Below is a small trained network, with its code and all its weights. Each question gives an input and a class and asks what happens when units are switched off, that is, made to give their printed mean instead of their output.

import numpy as np


def w(rows, s, z=0):
    codes = np.array(rows[::2]) - 128.0
    scale = np.full(codes.shape[1], s)
    scale[-1] = z or s
    return codes * scale


def f(y):
    return y / 2 * (1 + np.tanh(0.7978845608 * (y + 0.044715 * y**3)))


def log_softmax(a):
    a = a - a.max(-1, keepdims=True)
    return a - np.log(np.exp(a).sum(-1, keepdims=True))


def net(x, mask):
    res = np.array(x, float).reshape(1, 2) / 4 @ E
    y = f(res @ A[0][:, :-1].T + A[0][:, -1])
    res = res + np.where(mask, y, B[0][:, -1]) @ B[0][:, :-1]
    return log_softmax(res[-1] @ U[:, :-1].T + U[:, -1])


A, B = {}, {}
E = w([
[161,88,67,173,233,183,37,3],'x0',
[225,132,18,25,55,52,51,133],'x1',
],0.012)
A[0] = w([
[95,159,181,221,221,135,204,191,152],'neuron 0',
[86,115,238,147,206,134,160,89,254],'neuron 1',
[107,129,105,163,173,109,145,172,203],'neuron 2',
[250,132,20,68,103,62,61,144,212],'neuron 3',
[113,82,144,204,222,212,135,82,236],'neuron 4',
[9,147,206,148,142,187,195,162,191],'neuron 5',
[146,168,136,71,37,97,217,185,156],'neuron 6',
],0.012,0.0049)
B[0] = w([
[73,60,187,110,110,73,101,109,221],'neuron 0',
[105,136,119,98,98,110,116,76,219],'neuron 1',
[100,138,120,149,119,83,138,132,149],'neuron 2',
[209,79,168,87,215,132,135,174,254],'neuron 3',
[78,144,128,170,74,159,67,113,230],'neuron 4',
[66,1,159,124,97,85,144,134,230],'neuron 5',
[141,196,68,136,110,159,189,203,205],'neuron 6',
],0.015,0.028)
U = w([
[69,113,144,125,105,101,179,155,136],'0',
[136,162,113,147,121,134,114,136,20],'1',
[55,54,179,119,132,67,122,78,112],'2',
[93,199,101,207,111,203,64,43,233],'3',
[123,154,127,163,132,166,136,138,2],'4',
[176,121,165,60,249,83,139,169,206],'5',
[146,115,80,193,193,218,35,154,60],'6',
[109,186,80,126,96,140,185,210,191],'7',
],0.014,0.005)

Each question gives the input, the list of numbers given to net, and the class t.
The units are the neurons (one row each of A and B). Each row of codes is followed by its name. A weight is (code - 128) times the scale printed after its matrix; where a second scale follows, it is the last column's (A, B and U).
mask holds one flag per neuron, in row order. A switched-off neuron (its flag False) gives its mean, the last column of its row in B, instead of its output. The means were averaged over made-up inputs and are rounded, as every weight is.
A unit's drop is (log p(t) with every unit on - log p(t) with that unit switched off) / (log p(t) with every unit on - log p(t) with every unit switched off).
The circuit of an input: a set's keep is (log p(t) with only the set's units on - log p(t) with every unit switched off) / (log p(t) with every unit on - log p(t) with every unit switched off). Starting from all 7 units, units are removed one at a time, each time the one whose removal leaves the highest keep (on an exact tie, the one counted first), for as long as the keep stays at least 0.8.
units of the circuit, in order: the units of the circuit, biggest drop first
k most important neurons: the k neurons with the biggest drops, biggest first
drop of u: that unit's drop, to one decimal
input [-7,-2], class 0: units of the circuit, in order : neuron 6; neuron 5
input [-7,-1], class 7: units of the circuit, in order : neuron 6
input [-6,-1], class 0: units of the circuit, in order : neuron 5; neuron 6
input [-3,-1], class 0: 2 most important neurons : neuron 3; neuron 6
input [-1,1], class 5: 2 most important neurons : neuron 4; neuron 6
input [-7,-3], class 0: 3 most important neurons : neuron 6; neuron 3; neuron 4
input [-4,-1], class 0: 2 most important neurons : neuron 6; neuron 3
input [-5,4], class 7: 2 most important neurons : neuron 6; neuron 0
input [8,3], class 6: 2 most important neurons : neuron 4; neuron 0
input [0,0], class 0: 3 most important neurons : neuron 3; neuron 4; neuron 0
input [-3,0], class 7: 2 most important neurons : neuron 3; neuron 0
input [1,0], class 3: 3 most important neurons : neuron 3; neuron 5; neuron 0
input [-7,0], class 7: drop of neuron 6 : 0.6
input [3,1], class 6: units of the circuit, in order : neuron 5
input [-4,5], class 5: drop of neuron 3 : 0.9
input [0,1], class 5: drop of neuron 4 : 0.5
input [1,1], class 5: drop of neuron 5 : 0.2
